Here is a tiny trained network, its code and every weight. The questions are about switching its units off for an input and a class, where a switched-off unit gives its printed mean instead of its output.

import numpy as np


def w(rows, s, z=0):
    codes = np.array(rows[::2]) - 128.0
    scale = np.full(codes.shape[1], s)
    scale[-1] = z or s
    return codes * scale


def f(y):
    return y / 2 * (1 + np.tanh(0.7978845608 * (y + 0.044715 * y**3)))


def log_softmax(a):
    a = a - a.max(-1, keepdims=True)
    return a - np.log(np.exp(a).sum(-1, keepdims=True))


def net(x, mask):
    res = np.array(x, float).reshape(1, 4) / 4 @ E
    y = f(res @ A[0][:, :-1].T + A[0][:, -1])
    res = res + np.where(mask, y, B[0][:, -1]) @ B[0][:, :-1]
    return log_softmax(res[-1] @ U[:, :-1].T + U[:, -1])


A, B = {}, {}
E = w([
[34,107,127,54,212,130,80,139,143,54,198,137],'x0',
[222,153,126,41,62,181,111,170,146,88,211,108],'x1',
[221,111,81,58,215,77,167,2,74,170,150,131],'x2',
[175,159,55,216,164,185,183,198,109,49,101,58],'x3',
],0.0097)
A[0] = w([
[144,196,106,103,130,240,115,167,123,167,197,93,227],'neuron 1',
[165,185,155,170,70,104,191,118,112,176,136,128,131],'neuron 2',
[170,95,67,123,188,88,155,139,86,150,220,139,136],'neuron 3',
[76,160,118,91,205,172,131,112,152,73,168,121,49],'neuron 4',
[133,104,143,166,124,75,171,119,128,119,15,174,150],'neuron 5',
[159,121,65,144,56,114,168,126,134,167,90,139,68],'neuron 6',
[141,148,70,190,156,137,186,135,110,1,127,36,92],'neuron 7',
[67,145,145,209,99,164,97,186,155,102,160,102,98],'neuron 8',
[156,114,58,168,163,128,122,130,41,79,143,39,40],'neuron 9',
[151,144,108,50,99,182,108,136,148,118,130,141,61],'neuron 10',
[58,137,178,144,88,148,92,206,177,115,108,127,84],'neuron 11',
[154,117,199,123,44,106,133,85,142,145,104,164,162],'neuron 12',
[191,125,157,65,192,101,142,91,105,167,176,196,130],'neuron 13',
[121,72,149,177,162,170,164,70,97,135,121,160,132],'neuron 14',
[48,128,100,99,171,80,84,119,174,68,197,147,121],'neuron 15',
[93,65,147,86,91,92,116,115,123,99,172,159,220],'neuron 16',
[73,115,122,187,167,28,95,129,110,135,58,123,93],'neuron 17',
[102,91,122,93,247,93,101,169,168,52,161,74,85],'neuron 18',
[116,112,204,65,88,53,81,89,164,200,143,163,158],'neuron 19',
[192,118,125,88,75,142,106,158,97,95,201,77,87],'neuron 20',
[204,130,94,172,133,162,157,171,150,82,98,137,142],'neuron 21',
[83,106,138,164,180,74,164,116,112,129,88,103,65],'neuron 22',
[136,111,135,153,125,104,128,180,162,120,140,129,3],'neuron 23',
[141,94,120,133,170,132,149,119,147,121,113,188,43],'neuron 24',
[166,151,67,92,201,92,154,64,117,140,124,97,88],'neuron 25',
[97,152,169,155,168,106,138,138,99,124,87,144,41],'neuron 26',
[69,80,113,193,145,94,79,129,114,112,68,112,65],'neuron 27',
[205,72,126,51,77,178,93,157,112,45,150,117,70],'neuron 28',
[81,135,189,127,61,99,57,143,177,135,103,139,145],'neuron 29',
[89,133,88,154,145,101,121,100,134,119,99,122,124],'neuron 30',
[95,140,159,118,82,124,138,142,170,111,116,102,47],'neuron 31',
[197,186,164,99,71,151,164,138,125,158,192,80,124],'neuron 32',
],0.0093,0.004)
B[0] = w([
[75,78,107,135,139,178,175,132,130,135,138,115,197],'neuron 1',
[173,205,149,167,227,174,23,103,22,90,102,107,192],'neuron 2',
[159,138,92,75,49,180,175,49,133,165,73,102,187],'neuron 3',
[197,211,163,217,169,159,63,77,29,231,108,71,175],'neuron 4',
[96,158,116,153,178,237,103,120,108,168,198,119,199],'neuron 5',
[152,222,149,157,174,181,37,118,53,173,80,52,176],'neuron 6',
[108,18,32,230,89,34,34,140,166,63,176,54,225],'neuron 7',
[181,145,63,38,62,160,217,15,146,139,69,128,219],'neuron 8',
[108,86,83,136,38,26,60,165,174,86,159,14,184],'neuron 9',
[116,91,211,141,124,168,177,172,131,132,223,117,163],'neuron 10',
[187,152,74,80,51,182,162,27,184,143,36,129,224],'neuron 11',
[62,106,140,197,228,107,55,105,64,72,171,77,198],'neuron 12',
[139,175,73,82,12,142,155,53,156,57,141,104,223],'neuron 13',
[181,93,84,92,139,190,172,135,223,253,140,114,167],'neuron 14',
[127,183,170,235,175,214,69,101,54,148,116,57,212],'neuron 15',
[79,84,77,221,149,124,131,97,77,129,165,138,198],'neuron 16',
[96,88,223,160,154,195,150,239,172,215,219,97,210],'neuron 17',
[155,207,134,195,168,191,20,93,101,163,143,71,198],'neuron 18',
[60,62,46,163,95,55,63,140,156,45,254,6,252],'neuron 19',
[86,87,187,96,163,226,216,186,155,218,212,157,192],'neuron 20',
[117,106,73,236,117,117,97,104,159,116,140,38,199],'neuron 21',
[145,97,158,85,106,173,236,211,204,194,237,143,181],'neuron 22',
[205,180,227,117,50,134,80,115,209,119,113,28,135],'neuron 23',
[170,141,201,71,78,168,109,95,141,169,197,76,134],'neuron 24',
[215,146,62,9,69,166,196,75,197,192,101,148,204],'neuron 25',
[113,143,219,85,87,167,181,179,174,155,224,146,157],'neuron 26',
[160,61,149,52,116,196,194,164,183,192,211,137,192],'neuron 27',
[94,76,173,64,137,178,191,233,176,201,209,175,197],'neuron 28',
[184,81,20,51,92,117,156,46,96,157,102,42,210],'neuron 29',
[87,82,153,128,143,188,162,193,182,188,227,123,161],'neuron 30',
[174,130,136,43,7,113,107,113,131,133,98,50,154],'neuron 31',
[61,101,213,172,195,228,149,137,140,247,181,148,198],'neuron 32',
],0.0058,0.014)
U = w([
[103,109,189,122,160,202,201,183,166,169,172,124,101],'0',
[109,72,77,171,70,26,49,114,142,78,157,23,147],'1',
[179,255,158,208,176,221,39,82,20,169,82,67,153],'2',
[206,175,69,49,34,143,196,44,154,127,59,88,14],'3',
[93,110,12,177,147,166,136,87,91,118,111,118,173],'4',
[108,249,98,82,196,51,152,177,40,64,32,162,1],'5',
],0.0081,0.0041)

Each question gives the input, the list of numbers given to net, and the class t.
The units are the neurons (one row each of A and B). Each row of codes is followed by its name. A weight is (code - 128) times the scale printed after its matrix; where a second scale follows, it is the last column's (A, B and U).
mask holds one flag per neuron, in row order. A switched-off neuron (its flag False) gives its mean, the last column of its row in B, instead of its output. The means were averaged over made-up inputs and are rounded, as every weight is.
A unit's drop is (log p(t) with every unit on - log p(t) with that unit switched off) / (log p(t) with every unit on - log p(t) with every unit switched off).
The circuit of an input: a set's keep is (log p(t) with only the set's units on - log p(t) with every unit switched off) / (log p(t) with every unit on - log p(t) with every unit switched off). Starting from the 12 units with the biggest drops (on a tie, the unit counted first), units are removed one at a time, each time the one whose removal leaves the highest keep (on an exact tie, the one counted first), for as long as the keep stays at least 0.8.
circuit, biggest first: the units of the circuit, biggest drop first
most important unit: the unit with the biggest drop
k most important neurons: the k neurons with the biggest drops, biggest first
drop when u is switched off: that unit's drop, to one decimal
input [7,8,5,6], class 0: most important unit => neuron 28
input [-7,-7,-2,-3], class 0: 3 most important neurons => [neuron 17; neuron 22; neuron 27]
input [-2,-4,4,3], class 0: circuit, biggest first => [neuron 29; neuron 22]
input [7,3,6,6], class 2: 4 most important neurons => [neuron 4; neuron 18; neuron 19; neuron 15]
input [-5,7,2,7], class 0: 2 most important neurons => [neuron 20; neuron 32]
input [-8,5,3,-7], class 2: 3 most important neurons => [neuron 2; neuron 32; neuron 6]
input [6,-6,8,-7], class 3: 2 most important neurons => [neuron 25; neuron 13]
input [6,-7,8,-2], class 3: 2 most important neurons => [neuron 25; neuron 13]
input [8,-8,-3,-7], class 0: 3 most important neurons => [neuron 17; neuron 27; neuron 22]
input [4,4,2,7], class 1: 2 most important neurons => [neuron 7; neuron 9]
input [7,1,7,3], class 2: 2 most important neurons => [neuron 18; neuron 4]
input [6,3,-7,4], class 3: 2 most important neurons => [neuron 8; neuron 11]
input [6,7,-5,8], class 1: 4 most important neurons => [neuron 7; neuron 9; neuron 21; neuron 17]
input [2,0,-6,8], class 1: circuit, biggest first => [neuron 7]
input [-1,3,-3,-3], class 4: 2 most important neurons => [neuron 7; neuron 9]
input [-5,5,0,6], class 1: drop when neuron 17 is switched off => 0.1
input [6,0,-6,-1], class 2: drop when neuron 4 is switched off => 0.4
input [8,0,8,-6], class 2: drop when neuron 29 is switched off => 0.2
